Here is a tiny trained network, its code and every weight. The questions are about switching its units off for an input and a target symbol, where a switched-off unit gives its printed mean instead of its output.

import numpy as np


def w(rows, s, z=0):
    codes = np.array(rows[::2]) - 128.0
    scale = np.full(codes.shape[1], s)
    scale[-1] = z or s
    return codes * scale


def softmax(a):
    e = np.exp(a - a.max(-1, keepdims=True))
    return e / e.sum(-1, keepdims=True)


def log_softmax(a):
    a = a - a.max(-1, keepdims=True)
    return a - np.log(np.exp(a).sum(-1, keepdims=True))


def net(x, mask):
    ids = ['βγδεζηθλμσφψω'.index(c) for c in x.split()]
    T = len(ids)
    res = E[ids] + P[:T]
    u = 0
    for l in range(3):
        r = res
        for j in range(2):
            rows = slice(2 * j, 2 * j + 2)
            q, k, v = (r @ M[l][rows].T for M in (Q, K, V))
            z = softmax(np.where(np.tri(T) > 0, q @ k.T / 2**0.5, -1e9)) @ v
            o = O[l][rows]
            res = res + np.where(mask[u + j], z, o[:, -1]) @ o[:, :-1]
        u += 2
    return log_softmax(res[-1] @ U[:, :-1].T + U[:, -1])


Q, K, V, O = {}, {}, {}, {}
E = w([
[66,127,186,133,141,166,137,127,155,29,82],'β',
[67,144,162,49,145,117,120,100,54,157,165],'γ',
[117,147,110,164,135,217,152,151,90,144,185],'δ',
[57,167,117,97,91,62,181,201,102,120,178],'ε',
[102,147,158,112,144,81,145,75,13,32,130],'ζ',
[85,67,114,55,161,133,129,213,67,94,154],'η',
[138,189,184,158,69,152,77,135,103,106,78],'θ',
[209,67,195,143,58,87,158,130,121,221,139],'λ',
[168,168,140,112,163,73,135,213,87,59,145],'μ',
[180,96,149,139,167,188,60,91,110,90,126],'σ',
[104,63,57,170,95,135,79,97,110,108,141],'φ',
[105,175,139,124,197,9,39,122,128,102,182],'ψ',
[100,112,135,173,190,126,78,218,155,189,136],'ω',
],0.014)
P = w([
[122,177,62,21,138,93,136,148,83,124,132],'0',
[112,142,116,60,117,85,116,153,73,128,139],'1',
[115,139,133,94,113,91,110,153,80,130,144],'2',
[111,126,139,118,105,97,103,150,93,117,160],'3',
[107,119,154,145,117,106,92,146,87,114,171],'4',
[107,116,164,172,120,106,82,149,88,122,177],'5',
[105,110,179,198,124,102,70,138,100,127,194],'6',
[98,100,193,216,114,113,64,130,99,121,205],'7',
[92,90,193,255,124,118,70,124,90,131,208],'8',
],0.008)
Q[0] = w([
[153,108,132,154,111,186,189,87,247,155,81],'L0H1',
[200,161,69,48,147,135,157,160,184,180,69],'L0H1',
[254,113,85,150,61,121,128,112,11,172,180],'L0H2',
[248,117,39,173,129,207,192,34,245,164,48],'L0H2',
],0.0062)
K[0] = w([
[111,230,110,21,162,93,128,136,90,115,138],'L0H1',
[152,118,51,58,128,131,144,155,67,147,126],'L0H1',
[153,166,112,251,155,118,2,148,100,131,163],'L0H2',
[71,216,72,43,194,121,94,119,25,17,196],'L0H2',
],0.0066)
V[0] = w([
[177,63,147,254,88,176,159,186,161,69,45],'L0H1',
[108,107,173,117,108,153,150,56,209,253,117],'L0H1',
[31,125,117,52,158,188,125,184,130,67,78],'L0H2',
[68,138,124,185,115,198,90,205,89,123,112],'L0H2',
],0.0061)
O[0] = w([
[177,56,130,255,56,175,142,188,148,50,83,83],'L0H1',
[91,132,168,115,115,209,147,60,246,195,77,2],'L0H1',
[32,101,116,36,195,128,138,126,164,13,122,120],'L0H2',
[39,140,164,91,109,134,84,158,49,115,155,189],'L0H2',
],0.0063,0.0056)
Q[1] = w([
[25,130,135,102,173,36,65,175,101,107,138],'L1H1',
[119,136,112,115,175,116,156,80,226,126,47],'L1H1',
[231,98,188,160,105,101,119,131,79,181,172],'L1H2',
[56,88,168,135,148,47,2,180,17,105,232],'L1H2',
],0.0098)
K[1] = w([
[71,110,160,235,130,222,76,124,167,104,136],'L1H1',
[110,172,79,84,160,124,106,126,96,86,113],'L1H1',
[149,110,129,165,185,126,41,114,137,138,186],'L1H2',
[98,104,170,248,113,204,97,124,167,133,127],'L1H2',
],0.011)
V[1] = w([
[134,120,192,87,57,18,133,85,141,66,55],'L1H1',
[30,234,169,124,135,230,191,46,133,37,120],'L1H1',
[208,46,189,73,235,163,51,2,127,39,117],'L1H2',
[80,79,94,130,222,140,5,218,249,145,69],'L1H2',
],0.0053)
O[1] = w([
[90,102,94,155,113,78,177,224,41,232,38,111],'L1H1',
[36,176,176,228,95,152,192,128,138,185,189,3],'L1H1',
[101,142,118,169,239,185,92,152,31,222,64,122],'L1H2',
[75,59,187,102,145,144,2,218,223,158,65,90],'L1H2',
],0.0077,0.005)
Q[2] = w([
[178,34,93,112,88,31,21,153,24,48,156],'L2H1',
[65,192,237,157,149,112,115,201,34,66,232],'L2H1',
[156,117,85,153,128,190,170,134,254,156,83],'L2H2',
[140,187,160,187,120,98,96,185,57,208,84],'L2H2',
],0.0083)
K[2] = w([
[160,87,129,254,110,107,45,115,149,137,188],'L2H1',
[158,91,179,191,59,232,149,96,161,141,91],'L2H1',
[66,202,56,84,187,126,160,168,108,106,134],'L2H2',
[139,122,223,190,132,118,132,137,72,211,157],'L2H2',
],0.0081)
V[2] = w([
[75,141,100,180,111,2,102,94,162,127,140],'L2H1',
[87,40,52,158,98,173,103,38,125,128,141],'L2H1',
[121,49,121,136,151,81,184,170,121,148,199],'L2H2',
[64,180,120,130,77,159,140,137,124,90,94],'L2H2',
],0.0083)
O[2] = w([
[61,159,15,177,95,2,92,113,208,221,77,255],'L2H1',
[65,254,114,55,74,165,119,155,79,109,64,233],'L2H1',
[54,166,124,128,157,177,222,124,181,5,60,219],'L2H2',
[148,110,203,96,90,25,118,112,73,107,147,21],'L2H2',
],0.008,0.0038)
U = w([
[43,112,201,240,169,138,195,171,154,125,62,179],'β',
[113,143,160,90,165,133,164,41,134,192,124,141],'γ',
[143,187,166,109,102,181,155,80,186,44,243,155],'δ',
[107,131,119,125,99,85,185,124,202,114,138,64],'ε',
[140,162,114,196,171,104,169,54,65,105,71,2],'ζ',
[82,43,121,79,168,159,155,132,143,64,117,31],'η',
[212,79,163,150,36,51,97,128,54,197,175,144],'θ',
[216,119,162,94,111,152,192,45,163,134,61,250],'λ',
[223,86,76,182,166,109,172,136,142,30,112,72],'μ',
[166,127,163,150,202,196,74,152,58,168,120,100],'σ',
[101,225,69,69,81,125,70,163,106,117,3,159],'φ',
[130,140,53,232,184,122,100,117,165,193,119,95],'ψ',
[155,47,197,49,98,117,47,128,241,96,122,179],'ω',
],0.0049,0.0057)

Each question gives the input, a string of symbols that net reads in full, and the target symbol t.
The units are the heads (2 rows each of Q, K, V and O). Each row of codes is followed by its name. A weight is (code - 128) times the scale printed after its matrix; where a second scale follows, it is the last column's (O and U).
mask holds one flag per head, layer by layer. A switched-off head (its flag False) gives its mean, the last column of its rows in O, instead of its output. The means were averaged over made-up inputs and are rounded, as every weight is.
A unit's drop is (log p(t) with every unit on - log p(t) with that unit switched off) / (log p(t) with every unit on - log p(t) with every unit switched off).
The circuit of an input: a set's keep is (log p(t) with only the set's units on - log p(t) with every unit switched off) / (log p(t) with every unit on - log p(t) with every unit switched off). Starting from all 6 units, units are removed one at a time, each time the one whose removal leaves the highest keep (on an exact tie, the one counted first), for as long as the keep stays at least 0.8.
units of the circuit, in order: the units of the circuit, biggest drop first
unit that matters most: the unit with the biggest drop
heads that matter: for each layer, one digit per head in row order, 1 if its drop is at least 0.15 and else 0, layers parted by /
input η δ μ δ δ θ ζ ζ, target θ: heads that matter -> 00 / 00 / 01
input φ ψ φ λ ψ φ, target ψ: unit that matters most -> L0H2
input δ ω ε, target ω: units of the circuit, in order -> [L1H2, L2H1]
input γ θ δ, target δ: units of the circuit, in order -> [L1H1, L1H2]
input ψ φ η λ ζ μ, target μ: units of the circuit, in order -> [L0H2, L2H1, L1H1, L2H2]
input φ φ γ φ μ λ ψ θ ψ, target ψ: units of the circuit, in order -> [L0H2, L2H1, L1H1]
input η σ θ σ δ, target δ: units of the circuit, in order -> [L1H1, L2H1]
input θ φ σ φ φ ζ, target φ: heads that matter -> 00 / 00 / 10
input φ μ ψ φ φ ψ λ, target ψ: heads that matter -> 01 / 10 / 11
input η θ θ λ γ μ ψ ψ, target ψ: units of the circuit, in order -> [L2H1, L0H2]
input ω λ γ φ μ β μ ω η, target ω: heads that matter -> 00 / 11 / 00
input μ ω ψ, target ω: heads that matter -> 00 / 01 / 00
input ζ η γ φ γ θ μ μ μ, target θ: heads that matter -> 00 / 00 / 01
input η μ φ ε μ ψ φ η, target φ: heads that matter -> 00 / 00 / 10
input γ ω ψ μ μ, target ω: units of the circuit, in order -> [L1H2, L1H1]
input γ ψ ζ μ φ γ λ, target φ: units of the circuit, in order -> [L1H1, L2H1]
input μ μ θ η ψ μ μ μ, target θ: units of the circuit, in order -> [L2H2, L0H1]
input φ μ γ ε β η ψ σ η, target σ: units of the circuit, in order -> [L1H2, L2H1]
input ε σ ψ σ ω θ γ, target θ: units of the circuit, in order -> [L2H2, L0H1]
input ε ω ψ β η ω ψ ζ, target ω: heads that matter -> 00 / 01 / 00
input ε ω β ε ζ δ ψ η, target δ: heads that matter -> 00 / 10 / 00
input φ σ γ φ β η, target β: unit that matters most -> L1H1
